Here is a tiny trained network, its code and every weight. The questions are about switching its units off for an input and a class, where a switched-off unit gives its printed mean instead of its output.

import numpy as np


def w(rows, s, z=0):
    codes = np.array(rows[::2]) - 128.0
    scale = np.full(codes.shape[1], s)
    scale[-1] = z or s
    return codes * scale


def f(y):
    return y / 2 * (1 + np.tanh(0.7978845608 * (y + 0.044715 * y**3)))


def log_softmax(a):
    a = a - a.max(-1, keepdims=True)
    return a - np.log(np.exp(a).sum(-1, keepdims=True))


def net(x, mask):
    res = np.array(x, float).reshape(1, 7) / 4 @ E
    y = f(res @ A[0][:, :-1].T + A[0][:, -1])
    res = res + np.where(mask, y, B[0][:, -1]) @ B[0][:, :-1]
    return log_softmax(res[-1] @ U[:, :-1].T + U[:, -1])


A, B = {}, {}
E = w([
[132,235,58,172,87,92],'x0',
[119,76,203,178,141,157],'x1',
[169,151,108,144,59,157],'x2',
[97,125,57,157,178,19],'x3',
[63,205,100,99,204,254],'x4',
[112,49,66,125,108,196],'x5',
[65,115,88,227,133,71],'x6',
],0.0096)
A[0] = w([
[135,193,2,84,167,161,98],'n0',
[39,134,102,192,145,171,40],'n1',
[132,175,217,88,169,197,104],'n2',
[223,126,61,159,148,70,235],'n3',
[53,79,36,145,183,72,148],'n4',
[195,182,112,128,2,108,95],'n5',
[141,109,143,148,54,159,123],'n6',
[118,177,135,21,166,154,172],'n7',
[103,146,120,47,103,165,44],'n8',
[98,95,125,136,174,52,139],'n9',
[44,74,127,129,243,177,192],'n10',
[183,17,236,63,160,135,253],'n11',
[62,164,151,26,191,191,226],'n12',
[121,135,102,216,118,64,238],'n13',
[127,120,76,43,140,66,150],'n14',
[44,169,131,156,99,102,163],'n15',
[190,162,81,18,70,169,160],'n16',
[196,213,200,102,92,126,176],'n17',
[159,168,193,88,132,218,136],'n18',
],0.0095,0.0044)
B[0] = w([
[103,113,167,194,116,110,215],'n0',
[108,81,166,151,47,160,177],'n1',
[72,121,164,161,223,74,200],'n2',
[111,136,87,170,142,151,219],'n3',
[108,170,214,87,205,208,233],'n4',
[184,107,63,76,128,216,202],'n5',
[197,75,76,146,93,134,159],'n6',
[69,156,139,146,166,118,204],'n7',
[66,97,209,131,147,87,164],'n8',
[83,177,124,186,177,151,197],'n9',
[105,90,170,103,164,184,218],'n10',
[87,100,190,255,95,160,247],'n11',
[113,133,160,161,193,176,235],'n12',
[54,170,106,172,148,129,244],'n13',
[38,191,131,182,132,103,176],'n14',
[110,134,102,163,144,68,179],'n15',
[92,168,97,187,140,82,225],'n16',
[130,45,57,166,189,177,199],'n17',
[142,127,104,178,180,147,212],'n18',
],0.0092,0.012)
U = w([
[77,219,123,186,140,3,209],'0',
[147,62,218,160,54,187,155],'1',
[120,212,1,84,42,149,184],'2',
[219,166,189,14,51,30,1],'3',
[97,169,110,100,243,147,180],'4',
[125,171,158,5,152,32,14],'5',
[254,115,84,121,105,97,55],'6',
],0.0081,0.0073)

Each question gives the input, the list of numbers given to net, and the class t.
The units are the neurons (one row each of A and B). Each row of codes is followed by its name. A weight is (code - 128) times the scale printed after its matrix; where a second scale follows, it is the last column's (A, B and U).
mask holds one flag per neuron, in row order. A switched-off neuron (its flag False) gives its mean, the last column of its row in B, instead of its output. The means were averaged over made-up inputs and are rounded, as every weight is.
A unit's drop is (log p(t) with every unit on - log p(t) with that unit switched off) / (log p(t) with every unit on - log p(t) with every unit switched off).
The circuit of an input: a set's keep is (log p(t) with only the set's units on - log p(t) with every unit switched off) / (log p(t) with every unit on - log p(t) with every unit switched off). Starting from the 12 units with the biggest drops (on a tie, the unit counted first), units are removed one at a time, each time the one whose removal leaves the highest keep (on an exact tie, the one counted first), for as long as the keep stays at least 0.8.
units of the circuit, in order: the units of the circuit, biggest drop first
unit that matters most: the unit with the biggest drop
k most important neurons: the k neurons with the biggest drops, biggest first
drop when u is switched off: that unit's drop, to one decimal
input [-5,0,-5,1,-4,4,2], class 1: units of the circuit, in order => [n11]
input [-4,7,-5,3,4,2,0], class 1: units of the circuit, in order => [n11 n1]
input [-5,5,-1,6,-7,-2,-5], class 1: 3 most important neurons => [n11 n16 n2]
input [4,-4,-5,0,0,6,-1], class 0: units of the circuit, in order => [n5 n17]
input [-7,-8,-5,2,-6,7,-4], class 1: 3 most important neurons => [n11 n13 n2]
input [-7,8,-7,1,5,-2,3], class 1: 2 most important neurons => [n11 n1]
input [3,1,-6,-6,-5,-4,-7], class 1: 2 most important neurons => [n11 n13]
input [5,-4,3,-6,-6,-4,-7], class 6: 2 most important neurons => [n17 n13]
input [6,-1,-3,4,3,4,-2], class 0: 3 most important neurons => [n0 n5 n17]
input [-7,-6,-1,2,-7,5,-6], class 0: 2 most important neurons => [n14 n16]
input [1,-3,0,-5,-8,-7,-2], class 1: 3 most important neurons => [n11 n15 n18]
input [-6,-8,5,6,2,-2,0], class 0: 2 most important neurons => [n14 n5]
input [-7,-6,-1,2,0,-3,-7], class 0: 2 most important neurons => [n11 n4]
input [6,2,-7,0,3,8,-1], class 1: unit that matters most => n1
input [-2,-4,7,5,-5,1,-4], class 2: drop when n5 is switched off => 0.2
input [6,4,7,-7,-7,-5,7], class 2: drop when n13 is switched off => 0.1
input [-1,-6,8,-6,-8,0,0], class 2: drop when n5 is switched off => 0.1
